Here is a tiny trained network, its code and every weight. The questions are about switching its units off for an input and a target symbol, where a switched-off unit gives its printed mean instead of its output.

import numpy as np


def w(rows, s, z=0):
    codes = np.array(rows[::2]) - 128.0
    scale = np.full(codes.shape[1], s)
    scale[-1] = z or s
    return codes * scale


def norm(h):
    return h / np.sqrt((h * h).mean(-1, keepdims=True) + 1e-5)


def f(y):
    return y / 2 * (1 + np.tanh(0.7978845608 * (y + 0.044715 * y**3)))


def softmax(a):
    e = np.exp(a - a.max(-1, keepdims=True))
    return e / e.sum(-1, keepdims=True)


def log_softmax(a):
    a = a - a.max(-1, keepdims=True)
    return a - np.log(np.exp(a).sum(-1, keepdims=True))


def net(x, mask):
    ids = ['ΘΣβγδεζηλμξπτφψω'.index(c) for c in x.split()]
    T = len(ids)
    res = E[ids] + P[:T]
    r = norm(res)
    for j in range(3):
        rows = slice(2 * j, 2 * j + 2)
        q, k, v = (r @ M[0][rows].T for M in (Q, K, V))
        z = softmax(np.where(np.tri(T) > 0, q @ k.T / 2**0.5, -1e9)) @ v
        o = O[0][rows]
        res = res + np.where(mask[j], z, o[:, -1]) @ o[:, :-1]
    y = f(norm(res) @ A[0][:, :-1].T + A[0][:, -1])
    res = res + np.where(mask[3:19], y, B[0][:, -1]) @ B[0][:, :-1]
    return log_softmax(norm(res)[-1] @ U[:, :-1].T + U[:, -1])


Q, K, V, O, A, B = {}, {}, {}, {}, {}, {}
E = w([
[111,98,146,131,147,176],'Θ',
[111,114,95,131,131,130],'Σ',
[108,136,84,140,107,100],'β',
[117,82,103,101,149,157],'γ',
[105,115,157,137,128,173],'δ',
[119,143,100,151,123,92],'ε',
[252,214,142,64,142,100],'ζ',
[107,91,124,125,140,165],'η',
[136,97,90,108,163,116],'λ',
[102,141,134,144,105,140],'μ',
[127,127,85,135,142,92],'ξ',
[119,91,120,120,163,162],'π',
[101,111,138,131,121,169],'τ',
[116,151,104,165,133,95],'φ',
[131,107,83,121,175,118],'ψ',
[112,123,158,154,156,168],'ω',
],0.025)
P = w([
[140,67,155,163,101,87],'0',
[58,168,74,126,137,171],'1',
[115,116,86,169,101,175],'2',
[175,8,143,200,75,84],'3',
[101,46,223,126,121,47],'4',
[9,196,114,89,161,147],'5',
[132,156,53,160,103,207],'6',
[188,29,103,174,139,66],'7',
[103,11,202,133,146,37],'8',
[47,132,94,44,1,135],'9',
],0.0098)
Q[0] = w([
[159,152,71,166,115,171],'H0',
[122,67,123,133,135,194],'H0',
[120,184,4,152,117,228],'H1',
[34,208,85,49,153,155],'H1',
[74,159,114,68,147,127],'H2',
[72,159,150,173,115,136],'H2',
],0.022)
K[0] = w([
[171,66,131,170,91,117],'H0',
[191,159,148,98,119,132],'H0',
[250,104,164,130,77,107],'H1',
[188,188,59,148,110,220],'H1',
[195,155,91,145,103,180],'H2',
[97,86,91,171,124,142],'H2',
],0.022)
V[0] = w([
[92,74,124,103,72,169],'H0',
[71,116,86,227,187,143],'H0',
[104,196,191,188,34,140],'H1',
[98,89,65,11,3,80],'H1',
[223,162,147,158,146,84],'H2',
[39,83,109,215,200,96],'H2',
],0.019)
O[0] = w([
[144,104,147,102,117,53,178],'H0',
[141,159,57,111,116,96,236],'H0',
[177,75,115,61,84,166,38],'H1',
[49,158,154,4,92,82,128],'H1',
[107,146,90,137,164,178,65],'H2',
[141,138,147,130,43,159,248],'H2',
],0.018,0.014)
A[0] = w([
[2,119,129,147,131,107,21],'N0',
[143,107,90,170,148,210,16],'N1',
[169,183,156,174,154,80,181],'N2',
[105,158,118,132,93,162,125],'N3',
[115,77,115,98,79,111,125],'N4',
[74,152,140,220,180,84,133],'N5',
[126,138,74,129,134,187,96],'N6',
[85,86,41,183,104,124,164],'N7',
[39,82,228,149,141,146,186],'N8',
[81,132,177,146,64,111,86],'N9',
[161,165,119,99,143,129,253],'N10',
[68,161,119,75,90,162,55],'N11',
[193,87,148,181,131,95,163],'N12',
[85,186,105,61,137,112,114],'N13',
[157,166,113,171,180,155,161],'N14',
[4,100,78,123,123,105,191],'N15',
],0.017,0.0021)
B[0] = w([
[93,104,125,218,5,160,206],'N0',
[77,99,100,136,37,89,171],'N1',
[136,55,128,131,180,121,228],'N2',
[157,142,133,140,169,137,159],'N3',
[120,193,123,167,148,159,206],'N4',
[153,63,57,18,117,170,252],'N5',
[131,176,108,162,153,119,147],'N6',
[74,199,167,90,148,118,201],'N7',
[212,65,215,113,97,189,173],'N8',
[148,157,59,149,202,80,255],'N9',
[136,72,148,128,138,117,148],'N10',
[151,99,96,119,225,166,193],'N11',
[107,131,192,104,199,171,211],'N12',
[131,68,188,102,141,171,222],'N13',
[87,124,103,126,128,49,180],'N14',
[95,171,220,142,124,178,223],'N15',
],0.022,0.009)
U = w([
[75,107,105,150,137,175,60],'Θ',
[135,206,42,161,47,187,229],'Σ',
[81,160,144,2,102,148,115],'β',
[70,231,151,124,104,72,252],'γ',
[42,207,136,200,165,185,10],'δ',
[34,108,5,144,82,130,88],'ε',
[60,66,110,135,48,171,156],'ζ',
[135,192,126,177,141,34,142],'η',
[147,132,209,191,196,105,55],'λ',
[134,75,68,87,198,83,190],'μ',
[165,203,68,98,156,206,42],'ξ',
[207,144,169,131,113,152,146],'π',
[51,70,202,154,67,38,108],'τ',
[186,85,70,55,27,135,25],'φ',
[170,92,86,250,80,117,199],'ψ',
[204,166,116,108,60,58,190],'ω',
],0.011,0.0018)

Each question gives the input, a string of symbols that net reads in full, and the target symbol t.
The units are the heads (2 rows each of Q, K, V and O) and the neurons (one row each of A and B). Each row of codes is followed by its name. A weight is (code - 128) times the scale printed after its matrix; where a second scale follows, it is the last column's (O, A, B and U).
mask holds one flag per unit, heads first, then neurons. A switched-off unit (its flag False) gives its mean, the last column of its rows in O or B, instead of its output. The means were averaged over made-up inputs and are rounded, as every weight is.
A unit's drop is (log p(t) with every unit on - log p(t) with that unit switched off) / (log p(t) with every unit on - log p(t) with every unit switched off).
The circuit of an input: a set's keep is (log p(t) with only the set's units on - log p(t) with every unit switched off) / (log p(t) with every unit on - log p(t) with every unit switched off). Starting from the 12 units with the biggest drops (on a tie, the unit counted first), units are removed one at a time, each time the one whose removal leaves the highest keep (on an exact tie, the one counted first), for as long as the keep stays at least 0.8.
units of the circuit, in order: the units of the circuit, biggest drop first
most important unit: the unit with the biggest drop
k most important neurons: the k neurons with the biggest drops, biggest first
heads that matter: for each layer, one digit per head in row order, 1 if its drop is at least 0.15 and else 0, layers parted by /
input γ β Σ τ μ τ, target γ: units of the circuit, in order	N5; H1
input η ψ π γ, target η: heads that matter	001
input ε π π π ω π, target μ: heads that matter	011
input ω φ ω φ ψ λ, target ψ: heads that matter	010
input β π ξ π Σ Σ τ, target μ: most important unit	H1
input Θ π π ψ δ ψ π, target ε: heads that matter	110
input ε ω γ Σ Θ γ, target τ: units of the circuit, in order	H1; H2; N0
input λ π π ω, target ζ: 2 most important neurons	N0; N5
input π ζ π ω γ π π π π, target ζ: heads that matter	101
input τ ψ π φ ψ ω, target μ: 2 most important neurons	N5; N2
input η μ π ε π β γ, target ξ: 2 most important neurons	N4; N11
input λ ε π, target ζ: heads that matter	010
input λ π β δ γ, target μ: 2 most important neurons	N5; N2
input Σ φ δ β ε π η, target β: units of the circuit, in order	H1
input ξ ψ η ε φ ψ Σ ξ, target Σ: heads that matter	011
input ω π β β δ δ, target β: heads that matter	010
input π π η λ γ τ, target η: heads that matter	001
input ψ ψ ψ, target ε: heads that matter	010
input δ ω π ε φ μ β β γ β, target β: 2 most important neurons	N13; N11
input π ω ω γ ξ τ, target ψ: units of the circuit, in order	H1
input π ψ ψ π ζ, target μ: heads that matter	000
input π φ ω γ Σ π γ δ τ η, target τ: heads that matter	111
input ξ γ β Σ ω ξ, target β: 2 most important neurons	N13; N11
